Below are the code and all the weights of a small trained network. Each question names an input and a class and asks about switching units off, where a switched-off unit gives its printed mean instead of its output.

import numpy as np


def w(rows, s, z=0):
    codes = np.array(rows[::2]) - 128.0
    scale = np.full(codes.shape[1], s)
    scale[-1] = z or s
    return codes * scale


def f(y):
    return np.maximum(y, 0)


def log_softmax(a):
    a = a - a.max(-1, keepdims=True)
    return a - np.log(np.exp(a).sum(-1, keepdims=True))


def net(x, mask):
    res = np.array(x, float).reshape(1, 4) / 4 @ E
    y = f(res @ A[0][:, :-1].T + A[0][:, -1])
    res = res + np.where(mask, y, B[0][:, -1]) @ B[0][:, :-1]
    return log_softmax(res[-1] @ U[:, :-1].T + U[:, -1])


A, B = {}, {}
E = w([
[72,72,174,166,82,94,51,134,142],'x0',
[184,69,192,79,193,114,135,166,113],'x1',
[198,85,174,120,90,68,253,144,216],'x2',
[143,127,85,155,77,119,153,115,71],'x3',
],0.015)
A[0] = w([
[249,122,191,47,213,161,141,81,172,161],'N0',
[21,77,208,159,180,97,66,198,72,248],'N1',
[119,64,100,108,99,149,84,153,8,187],'N2',
[189,99,126,213,39,29,87,214,191,115],'N3',
[239,166,145,88,178,162,200,81,152,94],'N4',
[165,101,101,170,94,2,215,44,83,253],'N5',
],0.0086,0.0054)
B[0] = w([
[108,85,176,84,198,177,120,138,88,227],'N0',
[68,80,128,169,177,140,109,63,151,250],'N1',
[81,180,124,185,175,133,169,123,100,210],'N2',
[2,127,172,91,146,172,208,98,193,204],'N3',
[142,217,94,53,148,156,151,174,194,211],'N4',
[107,98,118,173,243,144,188,163,64,219],'N5',
],0.011,0.017)
U = w([
[227,96,178,97,67,33,104,115,194,21],'0',
[218,95,166,47,6,40,174,183,178,1],'1',
[151,145,147,39,192,144,160,149,136,128],'2',
[67,110,182,149,81,146,182,124,165,133],'3',
[71,237,51,165,89,163,82,101,106,163],'4',
[135,106,177,90,159,87,60,136,177,97],'5',
[121,117,128,157,163,126,147,121,57,196],'6',
[193,84,82,45,30,51,164,203,61,1],'7',
],0.013,0.0089)

Each question gives the input, the list of numbers given to net, and the class t.
The units are the neurons (one row each of A and B). Each row of codes is followed by its name. A weight is (code - 128) times the scale printed after its matrix; where a second scale follows, it is the last column's (A, B and U).
mask holds one flag per neuron, in row order. A switched-off neuron (its flag False) gives its mean, the last column of its row in B, instead of its output. The means were averaged over made-up inputs and are rounded, as every weight is.
A unit's drop is (log p(t) with every unit on - log p(t) with that unit switched off) / (log p(t) with every unit on - log p(t) with every unit switched off).
The circuit of an input: a set's keep is (log p(t) with only the set's units on - log p(t) with every unit switched off) / (log p(t) with every unit on - log p(t) with every unit switched off). Starting from all 6 units, units are removed one at a time, each time the one whose removal leaves the highest keep (on an exact tie, the one counted first), for as long as the keep stays at least 0.8.
circuit, biggest first: the units of the circuit, biggest drop first
most important unit: the unit with the biggest drop
top k neurons: the k neurons with the biggest drops, biggest first
drop of u: that unit's drop, to one decimal
input [0,2,-5,1], class 4: most important unit => N5
input [2,-1,-2,2], class 4: top 3 neurons => (N0; N5; N3)
input [7,2,-3,-3], class 3: circuit, biggest first => (N1; N0)
input [-5,3,-7,2], class 4: circuit, biggest first => (N5; N0)
input [-1,-5,8,-2], class 2: top 3 neurons => (N5; N4; N1)
input [-2,-6,5,1], class 2: top 4 neurons => (N5; N1; N2; N4)
input [0,1,5,6], class 2: top 3 neurons => (N5; N1; N3)
input [7,5,-8,-7], class 6: top 2 neurons => (N2; N4)
input [3,3,2,-4], class 3: top 2 neurons => (N4; N3)
input [-2,0,-7,-4], class 4: top 2 neurons => (N5; N0)
input [2,-2,-1,-2], class 4: top 3 neurons => (N0; N5; N3)
input [3,-4,-1,-5], class 4: top 3 neurons => (N0; N3; N5)
input [8,1,-8,-8], class 4: top 4 neurons => (N5; N0; N2; N3)
input [7,3,-6,0], class 4: circuit, biggest first => (N0)
input [8,3,-8,5], class 4: drop of N5 => 0.8
input [3,2,3,-6], class 3: drop of N4 => 0.7
input [7,1,-3,8], class 4: drop of N1 => -0.5
